Each row is followed by the tier that its hidden value falls in (each part has its own value, ranges and names)
[-166  490   79  -93  263  218  -41 -291   88  -17  -52   32  119  -60
  211  199  163   28 -100 -126 -431 -175 -163 -104    6  -28   89 -127
  211  -50  -46   -4  -75 -117 -105   11    8 -117 -128 -300   82]
(54)
[  -1 -233  -68   99 -165 -193  -65  207  -18  233  195 -167 -323  -91
  -14  145   52  111   82  -12 -265  356  -75    5   24 -185 -206  331
 -218  237 -184   65  212   88  -72 -189 -129 -104  110   77  267]
(61)
[ 476  -97 -401  487 -240 -334   53  256 -376  270  244  173  -73 -309
 -556 -295  103  199 -296  -50  170   -3   89 -232  481  173  -22   37
 -174  229  -35 -393 -219 -117  670  -36   34  128  -60  171 -132]
(51)
[ -88  179  259 -278  232  109  -51 -457   48 -278  -58   67  202  105
  -15  135  -34  -68 -194   87 -113 -190  -52  -61   33 -140  340 -348
   64 -358   65  -48 -141  -52 -419 -124  104 -109 -146 -139 -219]
(78)
[  81    0 -199   51  -30 -120  255  402 -335  102   81   91 -258 -227
 -211 -168    1   -3 -110 -332 -238  116   -4 -100  224  133  154  -24
  -10  284 -118  -41  -15 -103  280  -69  -21   42   69  -11  122]
(51)
[ 236   43  -11 -231   42 -335   39 -127 -313  -84 -244  173   45  -15
 -381 -203 -246  118 -185 -313  224  -24   15  -50  490  145  148 -194
  -72   67   21 -230  -49 -199 -284  -59  253   28  267  -90 -217]
(61)
[  89 -144   44 -375  214  -50  185  284  -74  279   43  -86 -246  -49
  -40  139  198  107  -92 -154 -244  105   30 -298  -42  206  396   39
  -64 -126 -154  169   93  206 -174 -215  172 -128   -6  -60  390]
(53)
[  92  236   44 -103   83 -310 -110 -137 -212    3  -62  -56   14 -149
 -218   80  -97  204 -185   -7  -71  137 -109   58  352  -17  -71   49
  -60  461  -29 -228   91 -126  -66  -63  130 -122  155  -15  122]
(57)
[ 127   -1  -85  348 -167 -421  -90 -175 -354   39  -81 -193 -196 -324
 -135 -359 -230 -235 -460 -264 -324  667   37  233   89 -563 -231    0
 -111  427 -186 -242   56 -158 -104 -199 -561   81  171   69 -309]
(57)
[  68  138 -148   49   42 -536  114 -184 -154 -307   18 -213 -120  -60
 -244  206  -95   -5  -13 -326  120  231 -152  584   94 -235    1   79
    1  203 -168 -118  271  -26 -391 -428   77  125   40 -439 -327]
(51)
[ 158  199 -526  454 -171  -66  177  226 -121  152   13  365  -20  -64
 -184   32  308 -294 -183 -359  233 -499  -42 -306  354   54  623 -403
  -64 -327   96 -325 -512 -127  560  -61  -71  233 -261   68 -562]
(66)
[-108  521 -147  225   38  -30  -86 -181   37    9   40   50  112 -222
   43  158  115   69 -204 -160 -300 -173 -221   35  293 -106   62 -169
  106  292  -37 -303 -118 -284  197   16 -120 -131  -95 -142 -131]
(66)
[  14  -89   74   49 -305   86   69   27   75  260  -90  -63  -33 -120
   75 -218   32 -293 -120   41  -98  174  -53 -427 -192  -65  191  -39
  -37   24  -32  352 -177 -126  142   34 -289 -110  180  210  158]
(54)
[-275   17  653 -542  171   -9 -184 -690  193 -204 -139 -253   35  277
    4  259 -133 -184 -145  309 -125   67 -105   59 -205 -420  143 -232
  -44 -345   24  224   64  -20 -807 -254   39 -331  229  -85 -152]
(78)
[-314  299  236 -240  106  303  -24 -162  263 -159   72   13   97  114
  240  433   91   -3  204  194 -260 -246 -241 -110  -63    2  165  -74
  117  -20   48  258  -19  -87 -134   33  146 -241  -68 -113  277]
(76)
[-279  -26  475  -85 -104   58 -109 -226 -190   -9  -28 -263 -282   65
  -42  142 -205 -327   95  454 -219  635 -149  -14 -379 -409 -469  315
  -72  317  -27  530  150  -50 -118 -116  -36  -82  356    1  408]
(59)
[ 201 -308 -297  401 -189 -348  -77  104 -482  431   44  -23 -449 -225
 -398 -301   53   -6 -316 -209 -115  440   70  -97  125 -303 -347  290
 -323   18 -180 -302    8   39  168 -260 -211  146   89   32 -200]
(59)
[ 390 -125 -615  495  -55 -219  302  357 -267  -24  413  216 -105 -340
 -367 -283  202  189 -271 -475 -111 -190  128   56  362  136  312 -162
  -12 -139 -180 -478 -151  -17  413 -211 -102  224 -454 -138 -439]
(57)
[ 128  438  -70   17   92  126  112  -21  261  250   98   82  198 -102
   19  258  370  103 -149  -52    5 -478 -126 -424  182  385  518 -315
  185 -108    6   38 -296 -199  348   71  216 -196 -127 -154   82]
(78)
[ 209  288 -100  436 -182 -253 -283 -421   61 -183   19   23  329 -147
   24   14 -107  -83 -277   63  -28  111  -54  109  321 -393  -18 -206
  -38  259   44 -351 -198 -199  -22   -2 -355   50 -115  165 -377]
(53)
[-110  499   56   -1   55   35 -193 -362  313 -140  -30 -134  371  -75
  309  585  134   10   30  338   -8   16 -329  -42 -101 -116  216   66
   76  268   63   97  -11  -13 -120  -56   67 -144 -267  -92  308]
(66)
[  90   61  -47   97   -2 -290 -144 -250 -245  -13   12    3  -96   15
 -340   81  -39  165  -18  -10   84   82  -92  144  239 -143 -360  212
 -127   70  -36 -210   84  -40 -117 -178  191   64  106 -203 -140]
(74)
[ 304  138 -215  191   10 -146 -114 -251  -63  -75   -4   54  315 -381
   22 -261 -102  280 -371 -190 -209  211   -2  -43  247  -35   31  -43
   35  230 -116 -353  -27 -139 -173   -5 -186   -9 -252  -85  -47]
(59)
[ 410  -14 -704  743 -410 -234   48  368 -344  219   43  282  -18 -386
 -169 -313   40  -27 -136 -319  138  189   -1 -242  361   38  -24  151
 -157  338  -38 -322 -246 -128  622   51 -246  350 -193  166 -107]
(76)
[ -53   56  192 -258   30  246  107   32  140 -219  204  201   94  290
 -105  380   92   84  401  313  162 -472 -112 -230   99  318  205  -55
   49 -237  152  326 -120    2   58   45  507  -70  -43  -54  257]
(74)
[-538   17  248 -350 -239   68   72  -54 -146 -170 -528 -137 -194  181
  218  294 -226 -764  296  211  192  467 -377 -110 -565 -418  221  249
 -160  180  148  686   68   58 -340 -183  -52   56  281  102  351]
(74)
[ -78  587   64  307   -8 -140 -676 -527  110  602 -262 -170   45  -71
  269  514  251  -46 -295  292 -227  242 -256 -309  162 -501 -374  204
 -203  361   46 -280 -135  -80   75   56 -240 -202  137  194  161]
(59)
[-183  335   85  -76  277  -32 -211 -299 -230  269 -268   62 -179   46
  -13  178  187 -277 -454 -147 -355  -80  -48 -219  164 -414  227 -293
 -123 -265   40 -361 -244    1 -113 -150 -161  -62    9   49 -324]
(51)
[  -6  556   41    2  120  -86 -130  -32 -170 -225  -66   92  142 -100
  114  287 -179   70   70   -2 -263  155 -164   88  411   -9 -133   11
  103  758   58  -92   30 -189   58  159   76   11   77   27  360]
(57)
[ -16 -182   75  151 -204 -309   27  -58  -83 -193  295  -19 -378  312
 -425  162 -107  -22  345  -86  110  -86  -33  421  269 -229 -438   68
 -120 -107  -71   63  126 -116 -132 -233  147   72  378 -193 -422]
(74)
[  35  229  -73   53  168  -47 -198 -333  -23  263 -185   83  -22   34
   63   61  230  -85 -330 -286 -259 -166    1 -211  170 -261  144 -208
  -66 -419  -35 -324 -215   18 -221 -117 -179    2  -67  -78 -374]
(54)
[ -87  -93  519 -224  -65 -119 -113 -397  -56 -199   22 -347  -29  -46
  -89  -15 -340  -58  -52  402 -193  657  -93  151 -256 -328 -358  205
  -20  386  -93  392  262  -89 -436 -160  -45 -198  316  -44  327]
(78)
[-670  264  359 -410 -138  192  -31 -351  334 -506 -148 -154  168  131
  290  471 -197 -231  349  343  -41  -69 -509  200 -289 -287  185   35
   43  263  119  432  163 -186 -441  -69   41 -340   96  -70  236]
(76)
[ 450 -328   10  392 -350 -216  -98  -67  -53  308   11  -70 -141   67
  -78 -158   -8 -389 -142   75  176  464  215 -331  -80 -295  -59   -4
 -207 -229  -45  244 -231   59   -1 -105 -312  218  177  273 -173]
(76)
[ 146 -305 -437  527 -627 -381  109  202 -134 -308  188   59  -18 -199
 -272 -186 -251  -93  174  -57  357  252 -146  277  172 -208  -69  208
 -221  392  -28  -67   40 -146  175 -166 -213  212  -38  140 -254]
(61)
[ -36  202    6  520 -296 -117 -125 -344  119  -12  166 -111  -79   54
  -69  146   57 -290   25   76   -6   38 -134  173   -9 -435 -314  -37
   13   11  -36   77 -133 -241  170  -98 -259   45  138 -109 -418]
(74)
[-258  131   14  169  -98 -162   12  -49 -358 -150   28  -28 -373   24
 -246  119 -172 -178  160  -93 -135  262 -199  334   80 -335 -471  212
  -55  332  -59   46  146 -184   33 -169   31  102  273 -238  -96]
(59)
[ 156 -155 -153   70  -50 -250  129  208 -312  173  -53  151 -346   28
 -258 -184  -10 -209 -193 -483  -95   31  132 -104  327 -119  216 -250
 -153 -205  -79 -176 -153  -50  -36 -169 -135  136  197   63 -394]
(66)
[ 216 -131 -215 -128  -61 -160   45  111   62  263  -10    3  120 -355
  -55 -225   93  341 -356 -223 -127  -14  -36 -330  223  211  450  -61
 -117   74 -136 -242  -13  -46  -93  -75  -82 -260 -114  102  133]
(78)
[-116  171 -422  260 -265 -648 -170 -239   28 -109 -212 -264   -5 -207
   19  330  -42  -51  -44 -269  224  324 -405  519   79 -532   27  304
 -250  446 -113 -347  275  -14 -398 -424 -250   28  -38 -155 -320]
(66)
[ -15 -368  313 -246   77  209  265  180 -128  243  282  -45 -446   32
 -246 -267   72   -4 -101  -73 -470   53  172 -298 -136  109    5 -109
   29 -381 -199  363   -3  -40   -5 -113   45 -196  231 -109  133]
(76)
[ 184  -16 -353  289 -226 -114 -120  -31  243   84   66   -8  215 -272
  251  -31  110  153 -123 -165 -168   76  -90 -114   98 -125  182   71
  -93   93 -114 -200  -30    8 -105  -47 -370  -53 -292  114   -5]
(74)
[ 137  671 -225  325  -77 -107 -358 -404  170   24 -312   29  482 -126
  381  486   92  -98  -36  145  225  126 -299 -190  114 -157   92  110
   10  402  140 -105 -185  -77    9   97  -49  111 -232   14  176]
(76)
[ -20 -149  221 -115 -111 -244  -35 -103 -118  -56  -19 -316 -187 -127
  -11  -32 -287  -19   17   37 -232  734  -89  187 -168 -275 -334  323
  -73  474 -195  307  346  -34 -425 -195 -127  -91  308  -83  342]
(61)
[  86  347  109   -8   33   37  -14 -465  -57 -301 -219  159  324   43
  -28  -87 -144 -227 -137  -53   92 -104  -51  -81  101  -77  168 -316
  162 -122  113   27 -258 -217 -177   39   15  120   -4 -150 -280]
(54)
[ 371  157 -316  315  195 -352   93  -20  109  202  339 -149 -159 -173
  -69  141  314  290 -222 -598 -325   -9   84  243  250    5   43 -110
  122 -156 -360 -282   95   -7 -135 -308  -82   35 -151 -496 -347]
(66)
[-327  -75  421 -262 -162  212  -88 -351  -25 -247  -57  -91  119  -62
  -27 -161 -254 -113  -29  487 -218  225 -196 -117 -273 -252 -131  116
  -38  188   67  305   39 -130 -182    1  -99 -253  120  140  298]
(54)
[-175   37   93 -113  -55  196 -141   18 -189  -58 -144  193   17  -67
  144  -72 -189  -72  -15   98 -362  173  -90 -286  130 -155  -35   40
 -111  253   84   -1  -80  -72  -60  145 -142  -64   23  288  321]
(76)
[ 310   65  212  -32  103  266    5   42  105  447  176   83   89  -99
   11  -88  265   45 -354  185 -324 -112  186 -757  100  282  344 -330
   81 -208  -16  153 -379  -67  344  170  -10 -207  -35  226  306]
(66)
[ 140 -311   64  231 -129 -302    5  -44  -81   10  441  -77 -444  183
 -441  -14  -20  128  112 -157 -140   13  118  331  272 -225 -490   30
 -117 -220 -202  -49  128  -86 -122 -256   14    4  307 -198 -441]
(76)
[-187 -188  437 -397    5 -194 -105 -309   48 -322  117 -432   -4 -108
  -24  123 -298  190   18  391 -301  605 -178  339 -258 -322 -242  343
  -82  463 -155  262  482   67 -649 -287  -22 -320  134  -54  455]
(53)

New part:
[   3 -165  -31   92   97 -261   -8 -278 -186  -92  -44  -67    4  131
   30   25  -46  -95 -127 -151 -125 -189  -70   40  -78  115 -105  -83
   36 -233  142  -70  -81  188 -147 -116   46 -141   66 -173 -141]
C
[  89   31   10   71  -10  -32  -46  139   14   50 -111  -38  109  102
 -131   82  -63   93 -109  -21   51   -1    3   64   68   78  -29   46
  -10 -145  -24   26   -2   85   94   50  -80   -2  -54  -84  -85]
U
[  83   27   28  -84   -1  -96  -50  127   58    5 -181  133  173  185
  164 -171 -130  -46   28   41 -125    8  -62   34  150   23   26  -68
 -320    6    3  -51 -115  121  205  155  -96  131   47  -85  122]
Y
[  22  -10   66  -57  -29  -50  -43  177    6   18  -21   46  114  123
   27  -87    9   34    8   28  -13  -54  -10   63   85   18  -23  -33
 -225  -35   60   41 -154  -21  178   68  -81   89   36  -23   66]
U
[ -95  -48    7  -42   34 -132  110  -73   -9  -52   40  116   21   33
   52  -89   -3  -35   84  -87  124   27  121  -92   11 -116   28   22
   21  111  205  -10  126  -50    1  108 -125  130 -124  -53  218]
E
[ -47   10  -48   58   37   45   -3  -29  -49   -3   32  -29    7   69
   56   89  -97   56    7  -90   39  -98    1   86  -46  149  -98  102
   55  -64  -17  -30  -42  -15 -120 -149   -5 -161   -8  -10  -29]
Y
[ 123   81  -32   43   27   40   -3   76   46   64 -152   68  106  -83
   62  -38  -20  122    4   15  -28   83  149   16   23  -30   60   60
  -71  -14  -22    8  104  131   18    6    0   42   -5   82  100]
Y
[ 226   60  -70    5  -40  267  -62   92  131   34  -57  -47  144    0
   42   34  260  117  106   94 -183   44  126   79   54  -10   84  -49
 -170   -9  -48  108 -153   74   -2  -53  130  -50  209  142   44]
J
[ 101   79   46   62    2   74    7  118   12   17  -43  -22   97  -27
  -45 -100  102  139   35 -135  -44   63   43    4    2  -52   24   56
  -47 -120   68  135    5   47   -8  -11  -62   63   37   35   10]
S
[ -34 -106   36   55   15 -138   36 -164  -91  -33   78  -63   18   25
   95   47  -26  -43  -84 -121 -116 -260  -42   74  -98  123 -114  -35
   49 -140  134   -3 -100   24 -167 -181    9 -133   15  -69  -47]
E
[107 -11   7   7  10  25  40  32  44  -4 -32  17  91 -13   6 -77 135  36
  23 -43 -58  28  76 -37  20 -86  48 -24 -62 -37 107  77  20  65   5  35
 -37  98  38  23  76]
L
[ 58 -48 -62 -40  35  37  59 -15  40 -18   0  66  46 110 -42  17 107  70
 131 -36  66  91 139 -64 138 -63  91  25   0  81 128  16  91  -4  22 128
 -75  23   4 -95 125]
U
[ -19  114   32  -62  -95   93   -3  135  103   24   25   21  100  122
   81   64  -72   53   68    7  -16  -64   62   10   51   79  -22   50
  -23   77   20   33  -88 -118   94   30 -126  -17  -43  -26  102]
S
[  96 -113    6  109   65 -165   56 -159  -80    5  -41  -30   48    4
   65   58  -73  -46 -187 -106 -137 -217 -103   17  -83  124  -98  -50
   55 -213  117   -4   -5  164 -129 -133  -23  -61   10 -112 -122]
L
[-175   23   37   -8   39  -95  138   17 -158  -65    1  268 -124  -60
  228 -124 -124  -78  -97 -133  172  -85   45 -284 -120 -149 -103  102
  136  104  299   19  175  -59  139  121 -265  307 -214  -26  205]
L
[ 165   29  -16 -110  -48  211    8   84  143   55   59   22  135  -69
  159  -31  255  105  164  158 -194  -24  214   11   23  -43   96  -78
 -213  117   52   98 -137  -48   42  -70   80    8  210  204  190]
J
[  32  -68  -89   43   88  -38   29 -136  -27  -29   13  -20   47  139
   30   79  -49  -35    4  -48    2  -69  -50   21  -48  125  -70  -13
    1  -71   43  -33  -54   51  -92  -92   -1  -97   49  -65  -55]
J
[ -11   46  106  -59  -42 -118  -32  134   40   13  -57    7  152   63
   90 -147 -109  -14  -22    0  -75  -66   21   64   16   21  -28  -23
 -183  -50   10  -21  -95   29  110   18  -82   83  -17   22   97]
P
[  13   33  105  -94  -17 -166  -85  120   28  -58 -149   39  201  233
  135 -314 -111  -81   75  -73 -183    7 -109   97  128    2    9  -88
 -377  -81    5  -45 -207  117  148  121  -82  115   84  -88  103]
C
[ 81 -10  -5  32  19 -46  73 -11  74  24 -39  48 112   0 -49 -21  58  75
  68 -65  44  80  96   3  73 -67  82  15 -24  15 110  58 116  37 -31  83
 -66  69 -66 -50 121]
F
[  -6   14   65  -54  -35 -101    4   39   62    1   27  -94  131   99
  -49  -13  -51   11   -1  -23  -41  -51  100   20    0   49  -10  -13
  -10  -60   37  -18  -33  -13   26  -12  -85  -26  -19  -25   27]
T
[ 210   92   31   23  -15  122   54  114  141   78  -71  -34  159  -73
   -9  -34   55  143   18  -51 -132   56  100  -32   42  -17   82   43
   -3  -73   10   92  103   90  -31  -15  -78   37   35   42   34]
F
[  98 -149    5  153    9 -205   58 -250 -115   21  -56    2    8  -17
  116  220  -86  -34 -257 -105 -194 -355  -91   48  -46  182 -108  -65
  154 -195  184   -1   -7  168 -163 -130   -2 -157  -48 -227 -130]
L
[ -99   34  -55   94    7 -235  -88 -144  -21  -48  -97  -62  122  119
  -85   58  -91  -20   28  -23  101   55  115  180  -75   44  -26  -21
  -57  -51  -21  -55  -71   67  -57  -17  100 -101  -98  -11   43]
S
[ 176   32   35  -40   50   13   58   88   58   62  -44  -10  129  -27
  -33 -109   42  159   50  -54 -108   84  150  -90   52  -30   93   32
  -44  -81   71   48  124   86   29    6 -111   45   88   13   40]
Y
[ 273   78  -74   47  -24  256  -58  170  130  107 -155   15  142  -94
   54   63  156  166   -4  137 -136   50  138   87   80    3   84   10
 -148  -27 -108   74  -29  150   36  -35  106  -13  129  155   40]
Y
[ 109  -24 -127 -228  209  209  131  123  212  -29  167  -39  153  226
  -43 -228   54  -75  259  100  122  261   10 -224  -49  -26   28  -12
 -205   86  -63  -46   17  -84   85  -21 -153  183  238  210   66]
S
[  50 -136 -117  220   44 -228  -75 -129  -78   -2 -121  -60   65   64
 -269  252   88  -26 -216   70  207  -15   30  169  -65   26  -65  -85
   16 -176   42   30  -44  162    0   22  144  -24 -114  -57 -135]
L
[   3  -19  -46  -95   90  140   55   60   53  -49  115  -66   50  134
   44 -102    6  -54   82  -27   22    6   -7  -84  -63   41  -65   36
  -38  -23  -21  -42  -46  -41  -29 -102  -80   20  122  103    4]
P
[ 138   32   10    6   38   12   20   35    4  -12  -74   12   98    9
   20 -129  102   52   18  -71 -119   56   62  -92  -16  -74   40  -28
  -83  -94  109   84    4  112   45   23  -59  108  100   23   24]
S
[ 177   -2   78   50    2   34   60  170   47   70  -59    4  107  -85
  -65  -69   92  114  -98  -69  -36   -1   24  -36   53  -64   33   29
  -19 -136   90  118   98   94   44   39 -117  148  -17    2    0]
T
[ -27   28 -156  -11   78  247    9   46   86  -63   16  -11   26  165
   75   18  -46  -89   82    7  139   60  -47    8  -27   61  -79   92
  -12   55 -143  -87  -37   -4  -70  -61    0  -19   27  103   30]
P
[ 139    9 -176 -209  296  256   81  244  250  -42   94 -131  206  315
 -251 -333   28  -50  293   74  270  499  -15 -191  -13  -56   52   58
 -258  -13 -241  -96   86    1   96   18 -150  219  260  266  -23]
U
[ -65  -36  -34 -104   61  -32   78 -175    6  -57  168  -59   45  150
  114    1  -58  -29  158  -70  -77  -97   82  -60  -85  123  -45   -5
   32   35  101  -63  -62  -99 -125 -154  -56 -156  104  -18   55]
J
[  68  -21 -180 -196  127  437  109  205  270  -42  210  -47   90  268
  -59  -59  131  -87  256  121  224  214  -26 -148   40   -8    0   58
 -103  168 -136  -31  -26 -170   45    8 -122  121  163  193   69]
E
[ 156  -49   39  -32   34 -283  -51  -19  138  -46 -295   60  310  290
   91 -288 -161 -169   54  -63 -223   85 -219  167  239   13   91 -174
 -438 -102  -44 -103 -115  303   60  219  -41  126   40 -225   91]
E
[  23   76   72  -74  -39  -51  -32  118   57  -31  -93   61  155  155
  163 -190  -88  -62   42  -40 -148  -30  -69    7   50    7  -16  -52
 -236  -20   39   10 -155   44  140   82 -115  126   41  -36  104]
F
[107  31 -13  13   1 104  15  68  51  -9 -71   0  76  12   7 -51  98  59
  28 -59 -52  54  91 -31  61 -65  52  32 -12 -35  38  41  48  89  -7  44
 -36  50  30  11  59]
P
[ 127 -113  -83  158   97  -41   17  -96  -40   -5 -100  -52   48  100
  -63  120  -52  -29 -160 -100    7  -84 -150   79   16  129  -80    9
   63 -216  -10  -32   27  204 -139  -64   11  -85  -11 -140 -175]
P
[ 108   51    3   -9   -1  138   40  159   39   49  -39   64   51  -20
   22  -10   56  131    7  -20    8   28  106  -80   70  -39   35   80
    5    3   65   67   84   16   82   53 -114   82    4   17   72]
U
[   2   63  -23  110  -14 -122  -85   28    1   21 -141  -18  127   93
  -77   84 -106   42  -62    1   86   20   27  153  -10   75  -41   15
  -69  -92  -46   -1  -62   83   47   20   22  -30  -97  -31  -15]
J
[  16   -2  -54  117  -42   86   19   77 -115   57   86  -82 -118 -143
 -179  399  126   88 -365  129  194 -196  252 -196 -257   21 -163   66
  407 -114  144  115   76  -57  139 -106  -59   22 -117  127 -175]
E
[  12   27  -84 -191  133  257   77  147  128  -53  202  -60   84  225
  -10 -171   63  -26  249   22  106  160   14 -170  -64   10  -29   44
 -130   66  -37   -5  -77 -158   64  -68 -140   91  212  183   43]
J
[  29    3   20  -65  -32  -64  -70   84   76  -64 -158   78  167  257
  149 -170  -76 -128   60  -15 -118   -6 -129  104  172   11   10  -85
 -309    5  -19  -59 -190  111  123  163  -48   97   32 -118  118]
P
[ -27  -18 -105  153   13 -159 -102  -71  -30    4 -143  -44   85  100
 -171  203  -61   32  -82   46  197   41  103  210    2   71  -33   17
    2  -77  -68  -57  -13  111  -19   19  120 -114 -136  -43  -29]
U
[  25  -30   -2    3   51  -84   95  -30   29    8   21   65   84   53
  -76  -37   40   94  124  -99  113   99   98  -33   73  -59   73   36
  -13   37  164   54  124  -30  -13   95 -114   64  -66  -90  129]
J
[  29   34 -120  -81   89  229   68   66  148  -27   90  -24   80  159
   48  -23  -26  -58  134   30   92   84  -19  -77  -47   58  -43   57
  -41   69  -87  -40  -18  -65  -27  -68  -78   27   81  122   42]
F
[ -97  -38   30   -8   40  -94  103  -11  -43  -59   42   85   -2   57
  -23 -100    3    7   63 -170  165   44   68  -93   35 -110    7   76
   68   38  200   20  140  -51   -4  117 -169  129 -137  -96  148]
T
[  32  -85  -87  153   18 -155  -43  -80  -65   18  -32  -76   41   42
 -239  275   80   23 -191   83  181  -53  104   71 -106   48  -76  -49
   94 -136   75   51  -31   60   38  -21   70  -40  -89  -18 -126]
F
